Below are the code and all the weights of a small trained network. Each question names an input and a class and asks about switching units off, where a switched-off unit gives its printed mean instead of its output.

import numpy as np


def w(rows, s, z=0):
    codes = np.array(rows[::2]) - 128.0
    scale = np.full(codes.shape[1], s)
    scale[-1] = z or s
    return codes * scale


def norm(h):
    return h / np.sqrt((h * h).mean(-1, keepdims=True) + 1e-5)


def f(y):
    return np.maximum(y, 0)


def log_softmax(a):
    a = a - a.max(-1, keepdims=True)
    return a - np.log(np.exp(a).sum(-1, keepdims=True))


def net(x, mask):
    res = np.array(x, float).reshape(1, 4) / 4 @ E
    u = 0
    for l in range(2):
        y = f(norm(res) @ A[l][:, :-1].T + A[l][:, -1])
        res = res + np.where(mask[u : u + 11], y, B[l][:, -1]) @ B[l][:, :-1]
        u += 11
    return log_softmax(norm(res)[-1] @ U[:, :-1].T + U[:, -1])


A, B = {}, {}
E = w([
[146,210,138,136,160,92,111,45,54,193],'x0',
[95,125,14,119,73,144,163,81,85,122],'x1',
[183,90,69,140,128,152,63,115,93,210],'x2',
[120,172,110,254,38,103,212,142,127,201],'x3',
],0.0083)
A[0] = w([
[173,169,73,186,124,149,109,146,29,254,120],'0.n1',
[162,141,87,125,54,173,107,100,128,139,141],'0.n2',
[120,49,114,88,172,164,65,179,109,102,78],'0.n3',
[80,194,134,106,138,135,165,156,94,90,85],'0.n4',
[161,121,69,124,111,120,98,196,151,141,92],'0.n5',
[134,109,117,59,219,145,56,85,64,155,79],'0.n6',
[71,135,54,86,30,135,209,117,113,87,113],'0.n7',
[134,153,105,164,139,103,182,49,62,166,68],'0.n8',
[128,58,52,135,111,160,138,149,67,103,3],'0.n9',
[99,199,168,146,177,117,99,82,131,92,110],'0.n10',
[113,180,113,50,158,145,90,67,57,142,138],'0.n11',
],0.0087,0.006)
B[0] = w([
[16,149,118,159,82,195,138,84,154,168,255],'0.n1',
[115,146,89,162,190,61,157,51,124,99,179],'0.n2',
[224,66,63,54,111,147,113,174,197,155,194],'0.n3',
[120,140,174,157,197,94,147,152,146,132,163],'0.n4',
[114,102,183,134,201,94,153,119,165,147,157],'0.n5',
[187,132,162,153,158,118,123,79,115,45,206],'0.n6',
[51,148,152,138,208,255,176,152,132,179,220],'0.n7',
[165,116,80,114,104,49,152,134,167,193,197],'0.n8',
[106,136,228,118,120,130,59,173,78,85,154],'0.n9',
[113,155,106,161,158,83,49,147,141,113,179],'0.n10',
[89,117,120,164,113,74,104,55,24,108,209],'0.n11',
],0.0088,0.0091)
A[1] = w([
[101,86,92,84,156,110,117,133,109,61,156],'1.n1',
[127,135,131,129,67,102,139,78,95,97,91],'1.n2',
[161,109,142,60,160,146,112,151,171,117,64],'1.n3',
[145,132,104,52,130,195,199,158,178,71,113],'1.n4',
[184,125,118,21,128,184,108,184,171,149,2],'1.n5',
[100,156,127,143,124,181,107,129,107,212,86],'1.n6',
[68,150,81,142,113,120,89,106,146,254,92],'1.n7',
[137,153,187,168,141,84,87,137,155,158,166],'1.n8',
[139,128,129,154,44,167,192,175,163,113,41],'1.n9',
[201,66,124,154,90,140,116,210,138,134,206],'1.n10',
[166,113,76,101,129,157,48,31,67,98,173],'1.n11',
],0.011,0.0029)
B[1] = w([
[99,76,180,158,176,172,131,206,134,184,185],'1.n1',
[175,33,113,72,57,152,73,219,117,198,155],'1.n2',
[147,60,126,115,109,218,111,182,117,144,186],'1.n3',
[129,115,138,140,98,177,101,43,142,233,196],'1.n4',
[183,61,119,164,41,188,107,210,191,223,186],'1.n5',
[67,149,100,177,165,149,231,173,136,72,205],'1.n6',
[66,137,145,150,92,168,206,104,82,248,247],'1.n7',
[129,78,109,133,159,152,150,172,119,1,187],'1.n8',
[77,211,74,106,124,49,90,55,19,115,165],'1.n9',
[184,126,52,140,63,83,212,129,160,174,179],'1.n10',
[152,181,204,35,159,110,80,182,206,19,212],'1.n11',
],0.0087,0.011)
U = w([
[49,157,128,166,133,158,199,94,100,167,189],'0',
[146,155,118,86,88,74,68,39,81,127,2],'1',
[181,55,129,102,115,188,109,166,184,187,125],'2',
[170,153,83,149,101,38,150,134,94,68,57],'3',
[130,138,196,82,214,126,70,145,137,7,208],'4',
],0.016,0.0044)

Each question gives the input, the list of numbers given to net, and the class t.
The units are the neurons (one row each of A and B). Each row of codes is followed by its name. A weight is (code - 128) times the scale printed after its matrix; where a second scale follows, it is the last column's (A, B and U).
mask holds one flag per neuron, layer by layer. A switched-off neuron (its flag False) gives its mean, the last column of its row in B, instead of its output. The means were averaged over made-up inputs and are rounded, as every weight is.
A unit's drop is (log p(t) with every unit on - log p(t) with that unit switched off) / (log p(t) with every unit on - log p(t) with every unit switched off).
most important unit: the unit with the biggest drop
top k neurons: the k neurons with the biggest drops, biggest first
top k neurons in layer l: the k neurons of layer l with the biggest drops, biggest first
drop of u: that unit's drop, to one decimal
input [-4,6,6,-3], class 4: most important unit -> 0.n2
input [6,1,5,-3], class 1: top 3 neurons -> [0.n11; 0.n1; 0.n8]
input [2,5,8,-2], class 4: top 2 neurons -> [1.n11; 0.n6]
input [0,-6,-3,-7], class 2: top 4 neurons -> [0.n3; 1.n5; 0.n2; 1.n3]
input [3,-5,7,0], class 0: top 2 neurons -> [0.n1; 1.n7]
input [-3,1,-8,-2], class 2: top 2 neurons -> [0.n1; 0.n11]
input [-4,-8,-4,4], class 3: top 2 neurons in layer 0 -> [0.n7; 0.n1]
input [6,-7,-4,2], class 4: top 2 neurons -> [0.n1; 1.n8]
input [7,4,4,-4], class 1: top 2 neurons -> [0.n11; 0.n1]
input [-7,-8,-5,6], class 3: top 2 neurons in layer 1 -> [1.n7; 1.n9]
input [-4,-1,-3,0], class 2: top 2 neurons -> [0.n1; 0.n11]
input [6,3,0,-4], class 4: top 2 neurons -> [1.n11; 0.n6]
input [-2,-5,-4,-8], class 2: drop of 0.n3 -> 0.4
input [-4,7,-2,-5], class 2: drop of 0.n3 -> 0.2
